[-47 -14 -25  -8   6 -37  25 -13   7 -46  -4  58   6  -2   9 -28  59  49
  54 -32  37 -20  -5 -46 -17   8   6 -25   1   8   4  18   9  48  -2  47
 -25] -> Q121
[-66 -35  -9 -51   3 -50  24  -7   8  42 -20  42  -5 -44  -9 -36  33   3
   0 -18  13  18 -14 -26 -54  -3 -12   9 -12 -32  -9 -36  -5  28  49   6
  20] -> Q32
[-63 -16 -26  -4  13 -27  10   5   5 -29  17  12  41 -14  10  12  37  50
  54   3  35  -2  28 -50  -3 -15 -46 -28  -8  54  -8  12  -3  11  -5  28
 -22] -> Q32
[-67 -39 -27 -14   8 -46  30 -13  20  -8   9  41  32 -29  -7 -11  30  50
  45 -23  23  -9 -27 -57   5   1 -11  -7  -6  43   7  42   7   9  -4  31
 -26] -> Q876
[-59 -42 -22 -21  -2 -40  24 -20  23   5  15  39  42 -24 -22  -4  20  46
  42 -37  35  -4 -26 -61 -19 -13 -10 -26   7  40  -9  29  14  22 -17  35
 -31] -> Q876
[-43  28 -26  54 -10  36  21  55 -46  -8   3  40 -48  -1 -22  20  -2  39
   7  -8 -54  -9 -12 -88  -5  14   3 -49 -44 -31  23  39   9   6 -54 -10
  12] -> Q344
[-54 -14 -34   4  18 -27  24  -1  11 -20   3  21  19  -6   9  10  53  77
  56 -23  36 -14  12 -32   4   5 -10 -48   3  32   9  -6  -1  19   8  27
 -37] -> Q871
[-72 -33  21 -53  15 -55  16  -9  22  37 -11  22  11 -11   5 -29  54  -2
   9  19  55  22 -13  -9 -33 -19  -3  -3  -5 -11   9 -20 -22  34  46 -16
  47] -> Q857
[-50 -55  18 -18  11 -48  24   1  10  19  -5  27   2 -26 -15  -8   4   3
 -20  -4  24  18 -30 -60 -36 -19   5  18  -5 -12  -1   2  -2   9  74 -11
  15] -> Q32
[-35  18 -34  30   3  37  19  49   9  39  23  10 -17 -34 -34  11 -30  30
  27   6 -40 -27 -31 -42  -1   8  14 -27 -13  -8  41   9  17  -5 -81 -12
  -7] -> Q857
[-64 -43  18 -25   1 -47  15  -8  12  18  -8  25   5   2 -16 -13  34  -5
 -19   7  34  19 -15 -58 -33 -12  -5  18  -4  -7  -8  -5  -8  23  67 -11
  25] -> Q32
[-37 -47 -13 -27   8 -35  20 -17 -13 -12  16  58  25 -46  -4 -10  44  65
  40 -35  33   7 -17 -45 -16  13  13 -55 -10  32  -3   4   3  41  52  62
 -40] -> Q344
[-41  13  -6  38  20  22   3  12   2 -17  12  17 -33 -10 -36  -4   2  29
  17  22 -31 -16 -23 -64 -11  -7  24 -24   8 -30  20  54   3  26 -66  -7
   7] -> Q121
[-66   7 -18  62  28   5  33  45 -12  22   2 -18 -26  29 -14  48  -2  39
  -7  48   8  -5   1 -41  -1 -26  21 -35   8  -9  29  51   7  15 -59 -39
  12] -> Q32
[-56 -15 -22 -18  18 -35   4 -22   7 -51   6  55   9  23 -13  -3  37  48
  38 -21  40  -7 -19 -47 -23   9 -44 -29  -2  24   2  25   0  30 -21  32
  -9] -> Q765
[-98 -14 -21 -22   0 -93  18 -29  30  42 -19  12   7 -16 -66  18  20  -1
 -44  10  42 -27  -3  33 -66   9  58  30  26 -25 -38 -34   4  18  65 -50
  20] -> Q32
[-52 -43  38 -16  -6 -61  29 -22  17  48 -18  11  15 -11   1 -27  44 -12
  -2  20  35  23 -35 -43 -27 -17  25  28   2   6 -10  24 -16  18  56 -30
  40] -> Q876
[-62 -29 -36 -33   3 -29  37  10   1 -10   4  59   9 -14 -10 -11  59  57
  64 -44  31  -3 -10 -54  11  22 -12 -28  -4  22  12  -9   3  43  25  30
 -36] -> Q32
[-61 -46  29 -23   4 -58  15 -25   9  20 -10  19  22  -3   8 -18  24   1
 -11  11  71  17 -24  -9 -41 -12   8  29  11  -4  -6  -7 -15  11  73 -10
  19] -> Q411
[-55   1 -17  28   3  20  18  22 -17  21  16  25 -30 -19 -40  25   5  42
  17   8 -29  -8 -21 -63  11   1  15 -39 -17 -18   8  44  -4  19 -28 -18
   1] -> Q344
[-64 -40 -15 -27   9 -24  29 -12  -3 -14  13  31  28 -33  -8  -6  54  71
  53 -15  64   1  -4 -65   9   0 -23 -25  13  32  14   4   2  40  30  30
 -28] -> Q32
[-47 -24  22   5  18 -58  26 -36  51  24  10   7  11  -2 -24  -9  -9 -35
 -28  16  52  -4 -14 -18 -30 -30 -31  40  15   0  -5   9 -23 -19  47  24
  18] -> Q210
[-47 -42 -29 -27  25 -28  19  -5  14 -21   2  32  30 -28 -15  -3  25  69
  64 -29  27 -21  -1 -48 -17 -14  -2 -31   2  33  -5 -19  15  12  -7  35
 -37] -> Q424
[-43 -26 -26  -5   6 -21  41 -14   6   0  11  43   6 -30 -13  -3  33  57
  36 -31  43  -8 -15 -56   3   8 -17 -44   1  16  21  11   8  14   7  49
 -37] -> Q344
[-64  12 -18  28   6  24 -12  23 -18  30  -5  20   1  -7 -25  11  23  23
   9  15 -32   0 -22 -39   1  -1  10 -17 -26 -25   0  33   1  20 -53 -30
   1] -> Q411
[-43 -25  33 -30  16 -66  22 -27   1   2 -15   3  -3 -24   6 -29  20   0
  12   9  58  14   2  -8 -59 -32  -9  27  23 -23  -2   2 -22  -3  49  -9
  32] -> Q121
[-52 -26  25 -24   2 -62  12 -25   8  -3 -10  14   0  -5  -3  -5  16  -6
   5   5  58  28  -9 -36 -61 -22 -27   7  16 -22   8  -9 -25  -5  52 -18
  43] -> Q765
[-58 -31  18 -14   5 -57  20 -25  -3  28 -11  24  17 -27  -1 -17  44   9
 -10   2  43  16  -2 -51 -58 -21  -3 -17 -12   7 -12   7  -6   3  52   3
  19] -> Q344
[ -1 -26 -25   1 -32  14  16  24 -27  -3  23  62  -8 -49 -14 -39  67  71
  65  -2  -4  -6 -35 -99  35  40 -24  -4 -26  51   7  29 -12  28  31  -8
 -10] -> Q344
[-50 -37  28 -19   1 -54   7 -15  19  10  -4  14  -3 -22  -9  -7  10 -13
 -13   4  41  18  -9 -27 -50 -19 -14  15  18 -16   7  -9 -21  11  57 -13
  38] -> Q765
[-30  31  -9  47  -4  13   5  25 -15  19   0  12 -43   1 -28  12  42  13
  26  15 -37 -10   5 -41  -4  -4  34 -19  -3 -34  15  50  -6  38 -46 -22
   6] -> Q121
[-69 -42 -15 -32  26 -44  28 -11   7 -37   1  46  21 -25  -1 -17  43  63
  61 -22  21   0 -20 -61  -7   1 -15 -14  -8  30   1  24  -4  22  11  16
  -6] -> Q876
[-50  10 -24  48   1  24   2  46 -29   2   6  41 -44   9 -18   7   9  44
  19  21 -46 -10 -46 -77   1   4  21 -14 -16 -21   8  71  -1  24 -68  -6
   6] -> Q424
[-83 -37  42 -12  36 -36  16   6  20  -4 -28  -8   4   6  31 -17  10   4
  18  23  13  34   0 -40 -33 -23 -32   2  -8 -21 -20 -25 -43   3  32 -21
  42] -> Q871
[-42 -50 -24   2  20 -31  26 -21   4 -37   3  27  24 -29   9  -3  48  58
  58 -24  33  -6  19 -78 -20 -17 -33 -13  -1  21   3  -4  -5  21  32  38
 -22] -> Q210
[-39  43 -11  30 -21  45   8  27 -11  45  30  25 -43 -10 -27  33  11  17
  28  -3 -38  -9 -44 -45   9  13  54 -39  -3 -47  37  33   7  34 -44  -7
   3] -> Q857
[-67 -28   4  20  30   0 -24  11 -17 -18   1  20 -30 -24 -36  10  40  42
  27  43 -26  23 -25 -64  10 -19  -4  -3  -1 -52 -10  79 -35  59 -22 -30
  19] -> Q121
[-50  24 -14  45  11  28  -6   7  -7  -1   4   7 -31   5 -18  14  18  34
  11  29 -37  -2 -20 -71   6  -2  15 -29   2 -20   7  56  -6   5 -43 -14
   5] -> Q871
[-67  -5  -6  37   5  20   7  46 -18 -12  13 -17 -25  31   1  31 -25  37
  21  17 -31   2  -4 -53   8  -3 -12 -15   0 -11  26  39 -13  -2 -83 -25
  17] -> Q424
[-64 -16 -18 -22   4 -21  22   4 -13 -20   5  42  23  -8  17  -6  43  54
  73 -17  47   9 -11 -53  -6   4 -22 -44 -16  17  22  13  -4  31 -14  40
 -12] -> Q857
[-54  -2 -21   9  -2  15  -1  11 -29   2   6  41 -43 -11 -33  -1  21  52
  18   8 -27 -10 -35 -67  -2   4   9  -5  -6 -24   8  52   3  29 -43   3
   9] -> Q424
[-53 -54   8 -59 -21 -51   4   0   5  17  -1  44  -8 -31 -42 -49  -5 -21
   1 -12  34  27 -18 -10 -64  -7  41  16  53 -20  -7 -21 -15  33  49  35
   0] -> Q121
[ 21  30 -32  70 -32  25  36   6 -20 112   2 -20 -46 -56 -21  49  20  31
  12  13 -36 -42  32  31  -5  14  41 -24 -46 -32 -11 -15   0  55  -1  11
 -17] -> Q344
[-42 -19  26 -41 -12 -48  18 -19  14  48 -14  12  21  20  13 -19  24 -32
  -1  -8  63  24  -1  30 -45  -7  -3  12  -2 -13  -9 -59 -19  12  60  17
  14] -> Q411
[-56 -35 -19 -31  16 -29  14 -15   7 -34   4  50  35  -2   0 -16  40  54
  55 -12  53  -2 -23 -62 -11   4 -26 -32 -24  28   8  13   3  34   1  41
 -12] -> Q857
[-68 -40 -27  -7  -5 -21  22 -17  20 -17   0  32  11 -19  -7  -9  45  70
  46 -38  41 -22  -4 -73   0  13  -9 -10  27  21  -6   4   0  31  23  16
 -34] -> Q871
[-67 -34  -1 -11  27 -35  13 -16   8 -55  17  30  22  -9  -1 -17  46  65
  56   1  51  -4  -9 -59  -6  -3 -18 -22  11  17  15  33 -13  41   5  27
 -12] -> Q121
[-59  36  13  50  21  16  24  19 -19  11  34  13 -26  -5 -37  27   4  44
  55  34 -24   0 -45 -49  -1  -2  -5 -28   6  -9   6  48 -24   8 -64 -33
  25] -> Q210
[-55 -27 -22 -10  16 -23  35 -25  24 -19   5  58  30   9   4 -28  48  39
  52 -27  36 -17 -16 -81  -6 -13 -24 -29 -21  29  -3  17   5  36  -2  47
 -16] -> Q210
[-75 -56 -44 -13  15 -56  13 -17  21 -18   0  28  62 -27   8  -5  52  54
  51  -5  60   2   3 -69   0 -15 -57 -13 -21  54  22  35   9  -3 -15  38
 -32] -> Q857
[-44 -38  15 -25  -9 -30  22 -12  54  37  11  28 -24  15  16   0  35 -30
 -38 -33  16  -2 -15 -51  -2 -30   7  11   9 -25   4   9   2   8  73 -19
  19] -> Q344
[-33 -31  -8  -2  26 -25  22 -21  25 -17  13  41  20 -15 -16   0  70  44
  54 -26  27 -19  11 -29   6   2  11 -36  12  42 -12  -7  -4  69  27  48
 -35] -> Q210
[-75  13  -9  36  -6  32   8  30 -15  16   7  25 -47 -15 -42  25  15  46
  17 -12 -37  -9 -20 -74   8   9  23 -26  11 -41  10  31  -7  32 -25 -19
  -4] -> Q871
[-47 -50 -11 -21  16 -31  14 -23  -3 -23   3  35  27 -19  10 -24  53  76
  50   8  59  -1 -32 -64   6 -10  -4 -15  13  39   5  37   4  27   4  30
 -18] -> Q424
[-55 -44 -35 -22  13 -37  16 -15  13 -27  -7  49  22 -30 -16  -9  45  57
  45 -27  50 -10   1 -59 -16  -9 -26 -32   1  18  13   7   4  37  10  25
 -19] -> Q765
[-55 -38  34 -10  13 -59  24 -22   9  11  -7  29   9 -10  -4 -25  37  -3
   3   5  40  14 -23 -52 -50 -21  -9  27   6  -4 -16  -1 -24  10  69 -14
  35] -> Q210
[-39  19 -15  47  -6  18  -9  16 -15  -9  14  16 -41 -25 -33  38   4  24
  12  14 -47  -8 -12 -54  -9   5  22 -19  -2 -33  20  44  -5  22 -29 -26
  17] -> Q765
[  4  21 -22  67 -35  37  11  64 -41  31  17  22 -28 -10 -48  46  -8   9
  16 -15 -74  11  -4 -63  12  23  45 -68 -36  -8  25  20   8   5 -30   4
 -27] -> Q344
[  6 -48  43 -12  20 -67   2 -32   7  -7 -15 -14  -2 -29   6   6  26  13
  -6  48  38  16 -10 -16 -33 -39  31  31   4 -13 -20  -2 -22  -7 114 -56
  57] -> Q424
[-39  19 -11  19   2  31   1  23 -15  32  15  10 -24  -5 -29  13  -4  23
  20  26 -24  -4 -26 -40 -18   5  13 -27 -17 -22  20  25  -1  24 -61  -7
  15] -> Q857
[-31 -12 -17 -18 -15 -39  34   3   2 -20   0  59   0 -16   0 -19  45  35
  65 -65  29   3 -23 -29  -1  15  14 -35  15 -12  14  12   4  40   0  27
 -31] -> Q121
[-89   7 -13  34   8  48 -10  50 -34  -1   3  36 -24  14 -12  10  32  33
  10   6 -28 -11 -17 -65  38   5  14  -5  -6 -10  17  75  -2  38 -55 -21
  -9] -> Q411
[-88 -31 -36 -14  12 -35  19 -11  23 -18  -6  32  31 -29 -17  -8  53  73
  43 -40  43 -19  10 -53  12   6 -22 -33  14  28   1  11  -1  23   3  11
 -35] -> Q871
[-37 -32  28 -21   1 -53   8 -26  16  10  -4  16 -10 -20   5 -13  17 -13
  -3   2  38  25  -8 -22 -60 -13 -11  10  19 -17   8 -11 -24  15  56   4
  34] -> Q765
[-39 -40  27 -33   7 -61  -5 -33  17  20  -4   4  24  -8   1 -23  42  -7
  -5  32  56  25 -10 -21 -54 -11 -27  22  -3  15  -5  -8 -19   8  45  -4
  36] -> Q857
[-50  -4 -24  32   6   8  -3  22 -14   1  10  11 -31  -9 -35  28  -3  35
  12  29 -18   5 -19 -48  -6  -2   0 -23   4 -24  29  48 -13  21 -42 -29
  17] -> Q765
[-51 -39  23 -32   3 -78  20 -24  16  19  -6  11   6 -33   9  -4  20 -10
  -2 -18   2  21  -7  -7 -48 -14   2  28  -3   2 -10  -4  -7  -9  57  -6
  29] -> Q876
[-54 -41 -12 -23  20 -20  -2 -13   2 -47   9  45  30 -52  -4 -28  24  64
  31  -8  42  -3 -22 -67 -24  -8 -35 -28   9  27  12  19   3  30  -3  20
   0] -> Q765
[-44 -43 -10 -44  12 -17  14  -4   1 -23   9  46  14 -14  -3 -19  47  67
  61 -30  34  -5 -23 -48  20   5 -10 -22   1  21   4   0  -3  40  16  31
 -21] -> Q424
[-36 -50  26 -42  21 -54  32 -66  18  42  -3   0  15  -8   0  -5  27  19
  25  12  36  16 -35 -29 -59 -23  40   6  -7 -12 -17 -12 -11  25  78   7
  15] -> Q876
[-40   7 -20  28   0  16   2  16 -13   2   9  25 -44  -9 -32  23   2  29
  11  12 -19  -2 -25 -54  -6  -2  12 -23   4 -39  26  49  -8  30 -29 -24
  19] -> Q765
[-73 -32  30 -26  10 -67  28 -23  -1  14  -8  15   2 -27  10   4  50  11
   1   1  52  21   2 -18 -39 -13  15   9  14 -15  -6 -12 -15  32  93  -2
  24] -> Q32
[-47 -24 -12   4  22 -33  31 -17  24 -39   5  41   9  -4   9 -26  39  48
  58 -10  42 -14 -20 -57  -9  -4 -11 -19  10  13  10  30   2  35 -17  48
 -25] -> Q121
[-49 -28 -26 -30  -3 -35  15 -30   4 -24   8  54   8 -22   8 -23  49  63
  62 -22  39  -6 -30 -47  -7  11 -16 -12  11  20  -2  13   4  26  -4  60
 -23] -> Q424
[  8 -50  29   4   6   8  29  18  56  51  13 -49  43  41  76  -7  35 -36
  23  21  15  12  19 -55  67 -54  16   9  -2  77  38  38  -4 -13  31  -9
 -12] -> Q876
